Each row is shifted at random along 7 fixed directions that mean nothing.
Known rows, with every step that occurs:
sama-sope-vevad-gekozu: [  3.1 -10.9   7.8  18.6  -5.4  22.3   0.8 -32.5  -7.9  -8.1  -0.7  -5.0
 -24.6  -6.4  -9.7  11.7   6.6 -12.4 -17.2 -16.6 -23.3 -17.1 -38.8 -15.7
 -14.7  10.1  41.3  -4.3   9.9  -4.0   0.7  -5.5  -0.4   8.7  -2.3 -21.6
   2.2  -9.2  -6.2  13.2  -6.7  13.7]
kebo-bogesob-sama-kemo: [  5.8  10.1  -7.1  11.6 -16.6  33.5  -0.4 -31.3  13.8  19.2  -7.8 -24.2
 -14.0  12.3  -3.4  32.9  -3.9 -11.7 -19.9 -51.4  -7.9  15.5  -5.2  -3.6
   4.6  -0.6  18.7   8.6  40.6  -3.7  21.8 -21.2  12.7   3.4  13.2 -21.3
   2.2   4.6  25.4  -1.6   4.8  -7.5]
sope-gekozu-kemo-kebo-pero-sama: [-10.6 -11.5   2.6  38.4 -23.8  44.5 -14.6 -52.4  -9.1  -3.0  -7.5 -34.4
 -27.6  -3.5  -7.2  28.1  -5.8 -11.5 -25.3 -43.1 -15.6  27.9 -16.6   6.0
  -1.0   8.1  40.3  15.7   5.6  -8.9  25.0  -0.1  -1.3 -31.0   0.7  -9.6
   0.3  -2.4  15.6  13.8 -22.6  -8.1]
bogesob-sope-vevad-sama-pero-gekozu-kemo-kebo: [  3.0 -30.3  15.1   0.2  -0.2  44.0  -5.1 -84.2 -31.4  18.3 -14.2 -35.3
 -29.1   5.5 -21.7   5.6  12.3 -27.3  -1.4 -14.5 -14.0  19.4 -37.9  -8.0
 -32.7 -45.2  10.0  19.7  43.8  39.2  46.8  17.6 -18.7 -12.4 -16.2  19.9
  18.8  15.8   0.9  32.3 -18.2 -19.8]
kebo-bogesob-sama-sope-vevad-gekozu: [  1.2  -4.2   2.4  37.6 -17.8  29.8 -18.7 -45.3   4.9  -1.0  -3.5 -23.4
 -31.8  10.9  -9.4  18.3   0.4 -11.2 -12.4 -31.5 -19.4   7.2 -26.6   3.1
   7.8  11.9  66.1   0.3  18.4 -18.5  17.7 -12.0   1.5  12.7   5.0 -16.6
  -4.5  -1.5   1.9  14.1  -1.3   3.2]
pero-sama-vevad-gekozu-kemo-kebo-bogesob-sope: [ 26.2   1.4  -5.2   2.9  -3.9  46.0  24.5 -37.2  12.3   3.3   9.5  -1.7
 -18.4  10.5  10.2   3.7  11.6 -30.8 -10.8  -9.0 -11.9 -27.2 -43.3 -22.1
   7.5   2.9  44.3  -2.5  39.8 -10.2  -5.3 -11.8  11.4   6.3   1.0 -13.9
  14.3  14.0  12.1  16.5 -13.5   9.9]
pero-sama-vevad-gekozu-kemo: [ 18.4  -2.5 -12.8   5.9 -12.2  26.6   0.3 -32.2   7.2   2.8  -2.8  -1.3
 -19.3   3.0 -15.2   6.3  -0.3  -8.9 -13.0  -1.4 -17.6   6.8 -24.1   1.6
  33.1  -0.5  11.2  13.0   9.0   1.3  -6.7   4.9   5.0  15.1  -4.6 -25.9
  -3.9   7.2  19.7   1.1 -30.8  23.0]
kebo-pero-sope-gekozu-kemo: [-11.5   2.4  14.4  16.7 -25.8  25.9  -8.3 -48.8 -24.2   6.6 -22.8 -33.8
 -21.6  -3.2   9.6  27.8   5.2 -14.6 -16.8 -47.8 -31.3  26.2 -15.2  16.3
   8.0  17.0  22.3   6.4  10.7 -14.0   8.9   2.4   7.5 -17.1  -7.6 -23.0
  11.3   0.2  11.8  14.1 -18.1  -3.9]
kebo-pero-gekozu-sope: [ -1.4   0.5   9.6 -17.1 -27.5  23.3   3.2 -29.4 -13.2  21.5 -18.5 -21.1
 -17.3  12.5  12.5  15.1  13.0 -26.3  -4.9 -34.1 -22.0   8.2 -20.2  -3.7
   8.1  -7.6   9.5   2.9  23.1  -4.7   9.1   1.0   7.7  -7.9  -9.2 -18.1
  21.9  15.1  12.6  25.8  -8.7  -8.6]
sope-gekozu-kemo-vevad-sama-kebo-pero: [  1.4 -18.3  -0.6  18.6 -18.0  50.4   0.5 -63.0  11.5  -5.7   9.8 -21.4
 -31.9  -0.6 -29.0  10.7   6.7 -33.8 -20.1 -10.8 -12.7  -9.1 -42.7 -18.9
 -20.2  -3.1  65.8   9.7  17.7  15.6  15.5  -1.3 -16.3   1.9  -6.0   5.2
  12.7   4.7  -1.7  17.2 -30.7  11.5]
gekozu-sope-vevad-sama-kemo: [ -5.2 -16.0  20.2  11.3 -16.2  25.1  -6.9 -60.4  -8.8  -5.8  -2.3 -18.7
 -32.8  -4.8 -19.6   8.2   9.1 -26.8 -14.0 -13.1 -25.6   0.2 -37.2  -2.2
 -15.1  -1.1  30.5   6.9   8.0  16.7   4.6   6.1 -11.4  18.5  -4.8  -6.8
  13.8   4.4 -14.0  14.2 -13.3  11.4]
kebo-pero-gekozu-sope-vevad-sama: [ -3.0 -11.2  -1.7   6.1  21.4  21.1  -5.9 -41.2 -24.9  -8.4 -16.2 -14.8
 -28.2 -25.1 -20.0  25.3  -8.8  11.6 -39.5 -27.1 -22.3  11.2 -11.1 -11.3
 -12.3   4.6   4.3   4.6   3.2   6.0  10.1 -31.1  -6.7 -24.4  -1.0 -22.3
  -8.1 -23.3  16.8  10.2  -8.6  10.9]
sope-gekozu-kemo-vevad-sama: [  6.1 -12.2  -5.9   8.4  -9.9  42.0  -7.2 -59.0  -0.5  -3.9  -9.1  -0.6
 -30.4 -16.3 -28.0   8.5  -5.3  -9.2 -23.2  -1.9 -21.6  10.0  -4.7   2.3
  12.1 -14.2  15.2  29.3   6.7  28.0  -3.0  12.1 -21.2  15.0  -9.1   3.6
   4.8   4.3  19.9   1.7 -48.0  17.5]
gekozu-kemo-sope-vevad-sama-pero: [ 11.6  19.5 -13.4   3.6  10.5  31.0   2.4 -38.0 -12.4  -5.1 -15.7   0.3
 -18.3 -27.1 -12.7  37.4 -11.3   9.9 -44.4 -40.0 -22.0  10.9   5.2   1.9
  19.4  31.0  10.8   4.3  12.8 -10.3 -10.3 -33.3   2.1   6.0   7.3 -30.3
 -10.6 -18.6  40.6 -12.4 -12.2  21.8]
gekozu-sope-vevad-sama-kemo-kebo-pero: [  2.1 -12.5   5.2   2.6  -4.1  38.4 -17.8 -55.2 -27.8  -2.9 -13.9 -17.8
 -38.4 -13.7 -25.4  12.9  -3.6  -7.1 -21.0 -13.7 -17.9  11.9 -28.2   8.3
   0.3  -8.9  28.6  16.5  11.6  18.2  17.7  -4.0 -20.5   6.5  -5.2   2.6
  -2.4  -8.1   9.8  17.5 -14.9  -0.6]
pero-sama-sope-gekozu-kemo: [ -1.5 -18.9  20.4  13.1 -25.8  21.5 -12.2 -54.6 -24.4  14.2 -13.3 -26.6
 -28.4  13.7   1.1   7.0  13.8 -20.1   5.8 -24.7 -20.0  22.9 -38.6   7.4
   9.6 -14.0   6.5  10.7  11.8   5.0  26.7  23.5   9.9   2.4  -9.1  -6.7
  10.2  17.3  -4.2  20.0 -14.8 -12.0]
kemo-vevad-sama-pero-kebo-bogesob-sope: [  4.4 -10.3   4.8  20.3  -4.5  34.9 -18.5 -26.3 -22.9  -2.6 -12.0 -22.6
 -36.3   2.9  -5.8  12.3  -3.9  -6.9 -12.4 -20.2 -15.6  10.2 -35.6   7.7
   4.0  -5.8  39.3   5.1  24.1 -10.5  24.9  -7.8  -2.5  -3.8   3.2 -14.6
  -9.3  -4.9   4.6  24.6  14.3 -10.3]
pero-sope-vevad-gekozu: [-18.5  -4.3  30.4  27.6  -3.4  29.8   3.1 -41.5 -22.1 -16.4 -11.0 -16.7
 -24.0 -22.6  18.6  20.2   6.2 -16.3 -23.1 -33.0 -45.9  -3.2 -17.7  -3.8
 -29.2  20.8  25.5  -3.3   8.8 -11.8 -14.6  -2.3   5.4 -17.0  -5.1 -29.6
  19.2  -6.6 -12.7  17.8  -8.5   5.4]
gekozu-sope-vevad-sama-kebo: [ 12.7  17.2  -8.6 -40.4  -0.2  38.9  20.4 -12.1  19.7   3.3  -3.8  15.5
 -20.1 -18.3 -10.4  13.5   0.8 -27.1 -30.5  -3.4 -25.7 -19.6   6.0 -22.4
  -1.8  -4.2   5.8  12.3  20.2  14.8 -34.1 -21.7 -13.2  16.9  -1.9 -16.8
  25.5   3.5  32.0   4.9 -23.0  21.7]
bogesob-sope-vevad-gekozu: [  1.3  11.7  -0.3   8.8  -4.8  37.1  16.0 -41.5  13.0  -1.1  -8.7  -2.9
 -13.5 -15.2   0.6  26.2   1.1 -18.5 -32.4 -32.8 -32.8 -11.4  10.0 -15.0
 -19.5  12.8  34.3   2.7  29.0  -4.3 -19.3 -18.3  -6.3  -3.2   1.0 -22.9
  19.4  -4.1  21.0   4.7 -17.1  19.4]
bogesob-vevad-sope-gekozu-kemo-kebo-pero-sama: [  1.1 -36.0  25.3  30.1  -6.8  22.9   3.1 -74.9 -29.6 -10.5  -1.2 -23.6
 -35.7   9.5   3.0  -8.7  19.4 -24.4  -0.7  -0.4 -24.1  -6.1 -63.1  -6.5
 -14.7  -9.9  47.2  -1.7  12.7   6.0  18.9  13.5  -1.7 -14.5 -11.4   2.0
  10.6   7.6 -21.7  36.7 -16.6   9.3]
pero-gekozu-sope-vevad: [ -3.5 -16.9   2.4  15.2 -19.9  30.9  -5.2 -20.9   6.4 -18.0   3.8  -8.9
 -29.7 -18.4 -18.5  11.3  -0.9 -16.6 -29.4  -7.5 -23.2 -15.3 -28.3  -4.7
  -4.2  11.7  42.3  12.4 -12.9  -1.9 -14.8   4.1 -14.3  -1.8  -4.6 -21.6
   2.4 -11.2   1.0  11.3 -25.9  16.5]
bogesob-kebo-pero-sope-vevad-gekozu-kemo: [ -6.5 -13.2   9.2  32.6 -16.0  33.6   1.5 -55.8  -7.4  -6.8  -2.2 -40.1
 -22.5   0.1 -12.6  20.5   6.8 -29.4 -23.6 -28.9 -22.8   4.0 -42.2  -4.1
 -31.7  14.4  64.7   0.9  18.0  -2.9  16.0  -4.3  -9.6 -24.5  -7.5 -15.9
  12.8  -8.9  -0.9  22.2 -16.3   6.7]
kemo-kebo-bogesob-vevad-sama-pero-sope-gekozu: [  6.9   1.1  -5.7  10.5 -16.9  55.1  -8.3 -48.1   5.1  16.8  -5.3 -36.9
 -27.1  19.1  -8.9  18.6   2.4 -28.6  -9.0 -29.2 -12.5   9.7 -22.8  -7.1
  -8.2  -9.9  61.2  12.0  45.2  -6.7  26.9 -10.3  -6.9  -7.5  -4.8   1.4
  12.6   7.6  16.6  29.3 -16.4 -22.6]
sope-gekozu-kemo-vevad-sama-pero-kebo: [ -9.1  14.8 -10.0  28.2  -1.6  58.6  -7.2 -41.2   4.5 -17.9  -8.5 -19.4
 -20.5 -37.0 -17.9  46.3 -18.3  -3.8 -53.4 -44.4 -30.2  24.4  16.0   6.8
  -6.8  33.9  31.5  17.1   8.4 -13.5  -8.9 -21.3  -7.1 -22.2   4.7 -31.0
  -1.9 -16.0  35.4 -11.4 -28.9  13.5]
sama-kebo-bogesob-vevad: [  7.3   6.0   3.1 -13.8  -2.7  26.3  -0.9   5.3  -1.3  -3.1 -15.5   5.0
 -24.3 -13.4  12.3  10.6  -7.1  -3.2 -18.1  -9.3 -26.9 -10.8  -9.2  12.0
  21.7  -5.7   4.4  15.3  18.6   0.1 -20.2  -8.2   0.4  19.4   5.1 -31.2
  -0.4  -0.7  22.1   1.9   2.9  13.3]
gekozu-kemo-kebo-bogesob-vevad-sama-pero: [ -1.1  -6.3   3.9  28.4   1.4  33.6 -15.2 -43.2 -13.6 -14.6 -12.1 -22.8
 -31.4 -13.9 -10.4  23.3 -14.0  -2.4 -30.3 -26.3 -20.4  18.5 -22.0  16.6
   5.1   9.9  29.0  14.5  13.8  -2.5  11.1  -9.5  -8.7   3.2   7.1 -24.4
 -12.0  -8.4  14.7  -0.6   3.3  12.5]
kebo-pero-sama-sope-gekozu-kemo: [  1.0 -20.6  12.1  24.2 -10.9  19.4  -0.4 -47.6 -15.6 -10.7  -1.7 -16.1
 -33.7  -4.5  -4.0   7.7   9.8 -13.6 -15.6 -13.9 -24.1  -2.7 -45.0  -7.4
   0.2  10.0  32.9  -1.7  -2.4  -7.1   4.4   2.7   6.1 -12.2  -4.6 -20.4
  -0.5  -6.9  -8.6  17.5 -13.7  16.0]
sama-kemo-kebo-bogesob: [  0.9  15.7  11.9  -0.5  -1.3  42.8  18.2 -11.2  -6.0  -7.8  -6.7   5.9
 -15.6 -23.2  28.7  25.1  -0.5 -13.4 -28.6 -37.1 -28.7 -19.6  -9.8  -8.9
  -6.1  16.3   9.2   2.6  30.1 -10.9 -22.3 -16.6  14.7  -0.6   9.7 -29.5
  14.3  -1.0  14.7   0.0   2.1   3.9]
pero-kebo-bogesob-vevad-gekozu-sope: [ -7.0 -12.8  12.1  16.3 -15.5  32.5 -17.8 -26.9 -16.4   0.5 -14.2 -34.8
 -28.9   5.1  -3.3  13.0  -3.5 -19.8 -12.1 -21.3 -20.6  15.0 -32.1  14.0
  -8.9  -7.9  32.6  16.8  16.5   0.0  20.3   4.2 -11.3  -4.2  -4.7 -16.5
   7.1   2.8   5.1  20.9  -2.4 -14.0]
kebo-sama-sope-vevad-gekozu: [  3.8  -7.2   3.6   9.2 -12.2  32.8 -13.5 -46.9  -6.4   3.5  -8.8 -11.4
 -34.9   1.0 -15.0   9.0   2.2 -11.4 -10.0 -13.1 -23.7   3.0 -22.7  -1.2
   6.4  -6.7  39.5   8.5  14.5   7.7   9.2  -2.7  -8.6  14.5  -8.0  -7.5
   3.2  -1.8   5.3  18.2 -20.1   4.5]
sope-vevad-gekozu-kemo-kebo-bogesob-sama-pero: [  6.4 -18.6   6.2  20.2   5.5  39.5   5.4 -62.4  -2.9 -14.3   1.3  -8.4
 -31.6 -11.2 -10.7   4.9   3.9 -18.6 -21.1  -1.3 -24.8  -9.4 -30.8 -10.1
 -15.5  -6.5  42.8  10.2  21.9  12.4  -1.3  -1.5 -13.6  -1.1  -3.6  -1.4
   7.7   1.5   1.9  15.6 -22.7  22.3]
kebo-pero-sope-gekozu: [  1.5 -23.4  -0.4   4.0  14.9  22.6  -2.2 -23.3 -33.6  -1.3 -16.8 -14.0
 -30.7 -19.7 -15.8  14.5  -5.0   8.5 -28.1 -15.0 -16.8  -1.4 -24.4 -16.6
 -22.9 -16.3  -1.8  12.3   7.1  15.4  16.9  -9.9  -9.2 -31.0  -6.9 -13.2
  -7.1 -26.8  10.1  20.1 -10.7  -5.9]
kebo-bogesob-sope-vevad-sama-kemo: [  4.0   3.9   7.4   4.4  15.0  33.8   6.2 -55.1  -5.3  -2.9 -11.1  -8.7
 -26.3 -18.5  -7.1  21.7  -1.2  -7.9 -29.5 -27.0 -28.3  -6.0  -6.3  -9.0
 -20.0  -0.2  18.0   5.8  37.8  14.2  -3.4 -26.4  -6.0   6.2   4.8 -12.5
   8.7  -8.6  10.4   3.8  -3.7  11.7]
gekozu-kemo-vevad-sama-pero-sope: [ -2.0 -11.8  17.4   5.2 -16.0  52.0  12.0 -57.7  -0.8  -6.0   5.7 -24.9
 -31.0  -8.0 -10.4  10.2  11.2 -47.6 -19.0 -11.5 -25.9 -11.6 -42.1 -17.0
 -32.6   0.3  40.1   7.6  24.2  17.2  -3.3   8.9 -13.2   1.4 -11.0  -7.7
  27.1   5.6 -12.7  21.6 -19.0   3.3]
pero-kebo-bogesob-sope: [ -0.7  -4.4   0.5  19.3  -3.4  34.3   5.4  11.4   3.6 -21.0  -1.3  -3.8
 -28.7 -22.2   1.2  17.2 -10.5 -12.9 -37.7 -15.4 -22.5 -19.7 -15.7  -9.8
 -17.8   8.9  30.7   9.8   7.4 -11.1 -15.9 -12.6  -8.8 -20.4   8.7 -35.0
   1.2 -21.0  11.3   9.0   6.4   8.3]
gekozu-sope-vevad-sama-kemo-kebo: [ -8.1  12.8  23.1  11.1 -12.3  36.6   7.0 -53.6 -13.9   3.5  -6.5 -22.1
 -13.6  -3.3  16.7  34.2  10.0 -24.8 -20.5 -61.5 -24.0   6.1 -22.9  -6.0
 -13.4  27.4  29.3 -10.7  29.0 -16.9   9.3 -22.3  19.4   2.0   8.5 -19.9
  21.3  10.6   4.4   8.7   7.3  -5.7]

Rows:
[ -9.3  -3.5  14.3  21.7  -9.0  56.5  -8.5 -53.7 -27.5  -5.2 -16.2 -29.6
 -34.2 -19.0   3.5  22.7  -4.4 -20.7 -23.6 -29.0 -33.6  25.8 -14.0  10.6
 -12.3   4.6  19.6  16.7  16.4  -3.1   9.0  10.0  -8.6 -21.0 -10.0 -17.7
  12.5  -1.7  10.1  15.7 -16.9 -10.6] -> vevad-gekozu-kemo-kebo-sama-pero-sope
[  1.1  16.4  -5.5  -2.7  -3.4  57.7   1.7 -34.0  18.6   7.0  -7.5 -19.9
 -24.8  -5.2  -1.0  25.7  -4.5 -23.2 -25.8 -28.6 -27.1   2.0   8.4  -6.7
 -14.2  -1.4  36.5  16.9  41.3  -2.2  -4.2 -24.4  -7.6  -5.1   0.7 -13.5
  18.6   2.8  28.3  11.0 -20.3  -8.2] -> pero-sama-kebo-bogesob-vevad-sope-gekozu
[  9.0 -15.6  -6.2  12.0   8.6  35.1  -7.1 -30.6 -34.1  -9.2 -18.0 -14.6
 -28.7 -26.6 -13.0  19.4 -10.0  13.4 -33.2 -17.4 -15.6   6.3 -25.8  12.4
   9.1   3.1  17.1  16.8   3.9   3.6  11.3  -6.6  -8.0 -19.1  -3.9 -15.0
 -18.1 -24.8  26.8   7.6 -17.9   4.0] -> bogesob-kebo-pero-sope-gekozu-kemo-vevad
[-16.6   7.2  19.4  25.2  -7.6  31.6  -4.5 -30.8  -4.0 -28.1  -9.9 -14.6
 -29.5 -32.2  20.2  30.7  -1.8  -8.2 -38.1 -38.5 -48.0   2.4  -1.3  15.5
   6.1  45.5  41.1  -7.3  -7.5 -41.0 -30.0 -19.0   9.6 -18.6   6.4 -49.1
   3.3 -11.2   7.7   6.7   0.6  28.1] -> bogesob-kebo-sama-pero-gekozu-sope-vevad
[ 22.7  12.5  -7.3  11.7 -13.8  42.6  10.0 -53.1  11.2   7.8   0.0   2.3
 -21.0   9.6   6.0   9.9  11.3 -17.0  -8.8 -18.7 -22.1 -14.8 -15.2  -6.6
  24.9   9.0  55.9  -0.6  39.6 -14.1  -9.5 -13.2   9.9  23.0   0.9  -5.1
  10.0  11.2  17.4  11.5 -26.3  12.0] -> kebo-bogesob-sama-kemo-sope-vevad-gekozu
[ 15.4 -13.7   8.2 -12.8   1.0  21.0  -7.9 -49.3 -44.7   2.1 -21.9   2.6
 -33.0  -6.4  -5.0  -5.4  10.6  -1.6  -0.8   4.7 -23.8  -2.3 -43.9  11.8
  29.3 -14.8   9.8   9.5  13.0  13.4   6.9  11.3  -5.3  20.6 -14.5  -0.9
  -2.0   5.3   8.6  21.7 -23.8  11.5] -> sama-vevad-sope-gekozu-kemo-kebo-pero
[ -4.6  -1.8  -7.9  15.4   1.4  41.6  -9.0 -43.9  -0.4 -11.9  -8.1 -18.9
 -27.2 -25.8 -27.0  27.1 -10.5  -4.7 -38.8 -20.8 -26.7  17.9  -6.0   1.8
  -5.4   8.9  25.9  17.0   7.9   6.6   1.0 -15.3 -13.3 -17.2  -3.3 -22.6
  -1.9 -13.5  22.5   0.6 -28.4  18.4] -> sope-vevad-sama-kebo-pero-gekozu-kemo
[ 15.5 -14.6   3.0 -10.6 -18.2  23.8  -3.0 -34.2 -19.3  16.8  -4.3 -14.5
 -25.6  22.8   2.3   1.3  17.0 -15.0   5.6 -14.9  -7.2  -3.0 -54.0  -6.6
  25.9 -10.8  34.8  -4.5  17.5  -9.8  24.0  -3.0  14.0   0.2  -8.3  -3.2
   2.3  13.0   7.0  35.5 -10.8  -7.4] -> kemo-kebo-sama-pero-gekozu-sope-vevad
[ 14.1  -8.4  -0.1   0.5  11.8  19.7   6.5 -33.3 -13.9  -4.9  -8.4  -3.7
 -24.2  -7.9  -7.8   7.1   3.6  -5.9 -19.1  -4.5 -19.5 -13.3 -39.0  -3.4
  -0.7  -0.3  20.0   6.8  20.6   6.2   1.2 -11.4  -2.7  13.5  -2.0 -17.4
  -1.3  -4.6  12.6   3.4 -10.9  18.4] -> sama-kebo-bogesob-vevad-sope-gekozu-kemo
[  3.6  12.3  -1.5  -1.1  -9.0  50.1  -0.7 -41.9  -2.7  -0.9 -12.1  -9.3
 -22.0 -17.7   7.9  25.7  -3.3  -6.7 -26.0 -32.1 -27.4   8.7  -0.4   9.8
  27.6  13.7  20.3  13.3  16.4  -8.5 -12.4 -13.0   7.3  -6.8  -0.3 -19.0
   4.6   3.2  31.6   5.5 -31.0   9.0] -> sope-gekozu-kemo-kebo-pero-sama-vevad
[ -2.6   2.7  10.2  22.2 -25.7  33.4  -2.7 -76.3 -15.0  17.0  -9.0 -39.0
 -16.5  20.8   4.0  27.5  15.8 -24.3  -7.5 -58.6 -16.2  20.5 -33.1  -3.5
   5.3  16.1  51.8  -8.3  33.0 -13.7  33.0 -14.3  16.5 -10.1  -4.5  -6.1
  16.4  14.3   6.8  23.4 -16.0 -10.8] -> kebo-pero-gekozu-kemo-sope-vevad-sama
[ -1.6  16.1   9.7  25.4  -8.3  36.1   0.8 -54.5  -3.5  -9.1  -8.9 -19.9
 -22.6  -8.1  10.7  32.6   0.8 -17.9 -29.3 -50.0 -28.6   6.6 -14.8   7.0
   3.7  36.2  55.9  -7.0  27.7 -28.5  -3.1 -26.6   6.8   1.1  10.3 -25.4
   7.2  -0.2  15.1   5.3   5.1  15.4] -> gekozu-kemo-kebo-bogesob-sope-vevad-sama-pero
[ -1.5  16.7   4.3  10.8  -3.4  43.9 -11.5 -41.6  -7.9  -1.9 -19.5 -13.8
 -30.0 -12.6   5.7  29.1  -7.4  -8.0 -26.3 -41.0 -30.5  12.0   6.9  10.7
   6.5  12.1  41.1   6.2  32.1 -17.1  -1.3 -23.9  -5.5   2.2   7.3 -16.3
   4.4  -3.1  24.3  12.6   3.4   1.3] -> kemo-kebo-bogesob-sope-vevad-sama-pero
[ 17.4 -22.4   0.9  19.1  -7.4   7.8 -12.3 -31.2 -37.4  -3.5  -5.4 -10.0
 -30.2  10.8 -18.9  -1.4   8.2  -0.7  -3.4  -1.1  -8.1   8.6 -63.8   4.5
  25.9  -1.2  27.8  -0.8  -0.7  -5.3  25.0   5.7   6.1   3.7  -4.8 -12.0
 -16.7  -4.2   1.6  22.2  -6.9   8.6] -> gekozu-kemo-sope-vevad-sama-pero-kebo
[ 11.0  14.2   0.2  -6.1  -6.2  36.6  10.0 -26.5 -17.5   8.2 -10.3 -15.1
 -17.8  -0.3  11.0  23.5   4.9 -15.1 -18.5 -35.6 -17.6   5.4 -31.8  -2.2
  17.5  18.4  21.4  -6.0  27.6 -16.1   5.6 -22.4  19.0  -2.4   0.3 -27.7
   6.0   1.2  21.0  11.3   0.7  -0.3] -> gekozu-kemo-vevad-sama-kebo-pero-sope
[ -0.4   3.0  -1.2  27.0 -13.5  39.0 -18.4 -55.0 -24.3   1.6 -23.2 -30.0
 -26.9  -5.9  -3.9  28.0  -5.9  -0.5 -22.3 -40.0 -23.9  37.0  -8.4  25.3
  24.9  14.9  35.3  11.1  13.8 -16.6  19.0  -6.3   1.3 -13.8  -2.8 -15.9
  -5.2  -3.9  27.9  10.9 -18.3  -1.5] -> bogesob-kebo-pero-sope-gekozu-kemo-vevad-sama
[ 14.0  -0.8   3.7  11.4  -5.4  40.2   4.6 -33.9  -4.3  -5.3  -2.0  -7.4
 -25.9  -3.8  15.3  11.5   3.0 -10.8 -15.5 -18.4 -19.9  -9.3 -31.0   3.9
  22.9  11.8  36.2   6.9  18.9 -15.2  -6.2  -7.6  12.1   3.2   2.2 -17.5
   0.3   2.7  16.2   8.7 -15.4   5.7] -> pero-sama-sope-gekozu-kemo-kebo-bogesob-vevad
[ 12.9  -0.2  -3.5   3.9 -11.7  47.2  -8.8 -53.9 -15.8   5.9 -12.5 -15.1
 -31.3  -3.0  -7.8  11.7   0.3 -11.5 -12.9 -15.3 -20.8  10.4 -23.6  10.0
  27.9  -0.4  27.1  14.2  19.7   2.3   5.9   1.6  -3.5  10.0  -8.9 -10.0
   0.3   4.0  18.7  14.6 -27.9   0.6] -> kebo-pero-sama-vevad-gekozu-kemo-sope
[ 24.3   0.5  -6.9  -2.7  -1.7  39.9   6.0 -15.8  -6.0  -3.9  -1.8   9.1
 -30.3  -2.7  -1.4  -2.6   3.4 -10.5 -11.4  10.0 -19.7 -16.2 -29.0  -0.2
  22.8  -8.8  27.9   9.9  28.0   1.0 -11.1  -4.2   0.5  14.0  -1.6 -11.8
  -1.0   0.2  15.0  15.3 -15.5   8.6] -> pero-kebo-bogesob-sama-kemo-vevad-sope
[ 16.7 -11.1  -0.1   7.7  -8.2  28.9  -9.5 -68.3 -27.0  12.4 -18.5 -14.7
 -29.3   9.6  -9.5   5.0   6.6  -6.4  -2.3 -12.1 -17.5  18.6 -30.1  13.8
  24.9 -14.2  30.7   8.8  25.9   4.3  24.2   5.9  -4.8   8.3  -9.8   1.7
  -2.5   8.5  19.2  20.4 -19.1   7.2] -> bogesob-sope-vevad-gekozu-kemo-kebo-sama-pero
[ 10.8   3.5   8.7   9.5   3.9  39.3  16.2 -26.6   1.3 -24.1   1.0  12.4
 -31.2 -25.2  12.7   8.1   1.0 -18.9 -29.2  -5.6 -30.9 -27.8 -26.2  -4.3
   8.5  20.4  33.6  -0.3  15.0 -10.9 -31.9 -12.1   1.3  18.3   7.3 -28.0
   7.5  -0.8   5.7   0.0   0.8  31.6] -> gekozu-kemo-vevad-sama-kebo-bogesob-sope
[  8.3  -5.6   3.7  20.1 -14.9  40.5   2.5 -39.0 -15.0  -7.7  -4.0  -7.8
 -30.9  -3.8   5.2   6.6   4.9 -20.7 -14.0  -9.6 -25.5   2.5 -34.0  -2.4
  11.0   8.8  36.9   3.8   9.9 -14.8  -1.8   8.3   2.0  -9.7  -6.7 -20.3
   5.4   1.2   6.7  18.8 -16.8   9.1] -> vevad-gekozu-kemo-kebo-pero-sama-sope
[ -2.0   7.9   0.5  22.1  -3.7  39.3  -3.3 -50.1   4.9  -9.6  -6.7 -19.6
 -24.6 -16.1 -10.6  32.3  -4.4 -12.1 -35.7 -38.9 -25.4   6.7  -9.8   4.4
  -0.4  27.2  40.7   4.0  14.1 -10.6   1.1 -22.5  -1.1   2.2   5.7 -28.8
   2.5  -6.7  20.9  -4.1 -13.1  18.4] -> bogesob-kebo-sama-vevad-sope-gekozu-kemo
[  4.4  -0.9   5.9  10.1  -8.1  42.9   4.7 -62.0 -12.0   7.4 -11.0 -23.3
 -19.4  -0.5  -3.1  20.9   9.1 -23.4 -15.8 -31.5 -23.3  13.9 -18.2  -2.3
  -7.6   0.7  28.8   4.5  34.1  -2.6  14.6  -3.2   2.2 -11.1  -4.6  -8.6
  15.1  10.6  15.7  15.8 -16.2   0.9] -> bogesob-sope-gekozu-kemo-vevad-sama-pero-kebo
